Below is a small trained network, with its code and all its weights. Each question gives an input and a target symbol and asks what happens when units are switched off, that is, made to give their printed mean instead of their output.

import numpy as np


def w(rows, s, z=0):
    codes = np.array(rows[::2]) - 128.0
    scale = np.full(codes.shape[1], s)
    scale[-1] = z or s
    return codes * scale


def f(y):
    return y / 2 * (1 + np.tanh(0.7978845608 * (y + 0.044715 * y**3)))


def softmax(a):
    e = np.exp(a - a.max(-1, keepdims=True))
    return e / e.sum(-1, keepdims=True)


def log_softmax(a):
    a = a - a.max(-1, keepdims=True)
    return a - np.log(np.exp(a).sum(-1, keepdims=True))


def net(x, mask):
    ids = ['βδεζηθλμστψω'.index(c) for c in x.split()]
    T = len(ids)
    res = E[ids] + P[:T]
    r = res
    for j in range(2):
        rows = slice(2 * j, 2 * j + 2)
        q, k, v = (r @ M[0][rows].T for M in (Q, K, V))
        z = softmax(np.where(np.tri(T) > 0, q @ k.T / 2**0.5, -1e9)) @ v
        o = O[0][rows]
        res = res + np.where(mask[j], z, o[:, -1]) @ o[:, :-1]
    y = f(res @ A[0][:, :-1].T + A[0][:, -1])
    res = res + np.where(mask[2:6], y, B[0][:, -1]) @ B[0][:, :-1]
    return log_softmax(res[-1] @ U[:, :-1].T + U[:, -1])


Q, K, V, O, A, B = {}, {}, {}, {}, {}, {}
E = w([
[90,109,188,78,131,162,212],'β',
[83,134,141,98,49,82,89],'δ',
[60,98,75,114,146,150,147],'ε',
[190,131,128,110,77,177,206],'ζ',
[125,141,76,144,75,179,167],'η',
[199,216,140,106,154,71,148],'θ',
[192,67,106,28,180,164,161],'λ',
[87,138,229,134,156,166,119],'μ',
[187,94,105,116,97,209,119],'σ',
[84,176,4,105,106,132,105],'τ',
[133,150,83,154,202,207,119],'ψ',
[108,115,220,42,152,121,13],'ω',
],0.018)
P = w([
[120,2,134,160,158,121,138],'0',
[87,137,132,70,109,147,184],'1',
[84,163,116,79,119,155,186],'2',
[85,160,112,86,101,152,171],'3',
[84,160,107,86,105,165,167],'4',
[84,167,92,90,100,160,166],'5',
[87,170,100,91,97,161,172],'6',
[89,162,88,78,90,162,161],'7',
[79,165,93,73,83,163,165],'8',
[81,182,91,74,86,161,169],'9',
],0.0096)
Q[0] = w([
[190,62,129,212,144,1,136],'h0',
[149,94,168,162,105,176,121],'h0',
[91,90,106,136,107,117,127],'h1',
[89,201,129,57,86,199,129],'h1',
],0.009)
K[0] = w([
[133,255,150,67,66,232,155],'h0',
[75,171,77,129,136,76,82],'h0',
[114,113,115,82,100,65,147],'h1',
[175,63,167,244,151,100,138],'h1',
],0.009)
V[0] = w([
[48,100,29,198,129,147,222],'h0',
[136,29,135,133,120,152,133],'h0',
[211,129,112,117,99,130,254],'h1',
[65,171,142,51,86,114,172],'h1',
],0.009)
O[0] = w([
[77,20,151,106,74,153,65,65],'h0',
[201,150,217,172,76,131,96,254],'h0',
[210,24,115,171,192,169,92,112],'h1',
[131,38,194,254,138,110,199,100],'h1',
],0.0091,0.0082)
A[0] = w([
[137,145,32,232,48,146,126,173],'n0',
[79,167,136,128,95,48,106,23],'n1',
[212,221,130,141,162,62,149,91],'n2',
[125,91,234,34,231,2,118,254],'n3',
],0.0063,0.0035)
B[0] = w([
[83,116,171,122,121,206,114,166],'n0',
[134,2,133,178,141,201,78,149],'n1',
[122,91,90,152,120,60,12,254],'n2',
[110,113,11,243,86,251,231,246],'n3',
],0.0084,0.0077)
U = w([
[104,138,186,133,121,104,198,136],'β',
[105,89,183,130,53,61,65,46],'δ',
[46,74,118,104,170,67,132,229],'ε',
[221,138,201,112,80,102,112,84],'ζ',
[115,172,120,137,95,153,124,253],'η',
[146,145,101,176,104,58,96,123],'θ',
[137,101,38,85,171,109,169,104],'λ',
[124,133,246,182,158,124,116,94],'μ',
[173,168,187,61,155,147,41,193],'σ',
[59,132,92,22,131,122,56,26],'τ',
[130,116,147,116,255,146,48,174],'ψ',
[105,122,87,157,104,165,83,39],'ω',
],0.0065,0.0044)

Each question gives the input, a string of symbols that net reads in full, and the target symbol t.
The units are the heads (2 rows each of Q, K, V and O) and the neurons (one row each of A and B). Each row of codes is followed by its name. A weight is (code - 128) times the scale printed after its matrix; where a second scale follows, it is the last column's (O, A, B and U).
mask holds one flag per unit, heads first, then neurons. A switched-off unit (its flag False) gives its mean, the last column of its rows in O or B, instead of its output. The means were averaged over made-up inputs and are rounded, as every weight is.
A unit's drop is (log p(t) with every unit on - log p(t) with that unit switched off) / (log p(t) with every unit on - log p(t) with every unit switched off).
The circuit of an input: a set's keep is (log p(t) with only the set's units on - log p(t) with every unit switched off) / (log p(t) with every unit on - log p(t) with every unit switched off). Starting from all 6 units, units are removed one at a time, each time the one whose removal leaves the highest keep (on an exact tie, the one counted first), for as long as the keep stays at least 0.8.
units of the circuit, in order: the units of the circuit, biggest drop first
top k neurons: the k neurons with the biggest drops, biggest first
heads that matter: for each layer, one digit per head in row order, 1 if its drop is at least 0.15 and else 0, layers parted by /
drop of u: that unit's drop, to one decimal
input ψ σ τ ψ ω σ ω ω μ τ, target τ: units of the circuit, in order	(h1; h0)
input ζ μ ψ, target ψ: units of the circuit, in order	(h1)
input δ ω μ, target β: units of the circuit, in order	(h1; n2)
input ω ω ζ η β ω, target θ: top 3 neurons	(n2; n3; n0)
input ω β τ, target θ: units of the circuit, in order	(h0; n2)
input ζ σ μ ω μ ω β ω ω ψ, target ψ: units of the circuit, in order	(h1; n3)
input σ σ ω ω μ μ ψ ω μ ψ, target σ: units of the circuit, in order	(n3; h0)
input λ η σ σ μ σ, target ζ: top 2 neurons	(n3; n2)
input ε ψ ψ σ ψ η τ, target τ: top 2 neurons	(n3; n0)
input τ σ ψ σ τ ω τ τ ω ε, target ε: units of the circuit, in order	(h0; h1)
input η δ β ψ ω, target ω: heads that matter	10
input ω ω ω ω ζ σ θ, target θ: heads that matter	10
input ω ω ε η ω ω ω μ ψ ψ, target θ: heads that matter	11
input ε ψ ψ ω ω ω ψ σ η δ, target δ: units of the circuit, in order	(h0)
input ω ψ ε δ ω θ, target θ: drop of h0	0.2
input ω ω σ σ ω ψ μ ζ, target θ: drop of n3	0.0
input σ ψ ω ψ ω, target η: drop of n1	0.0
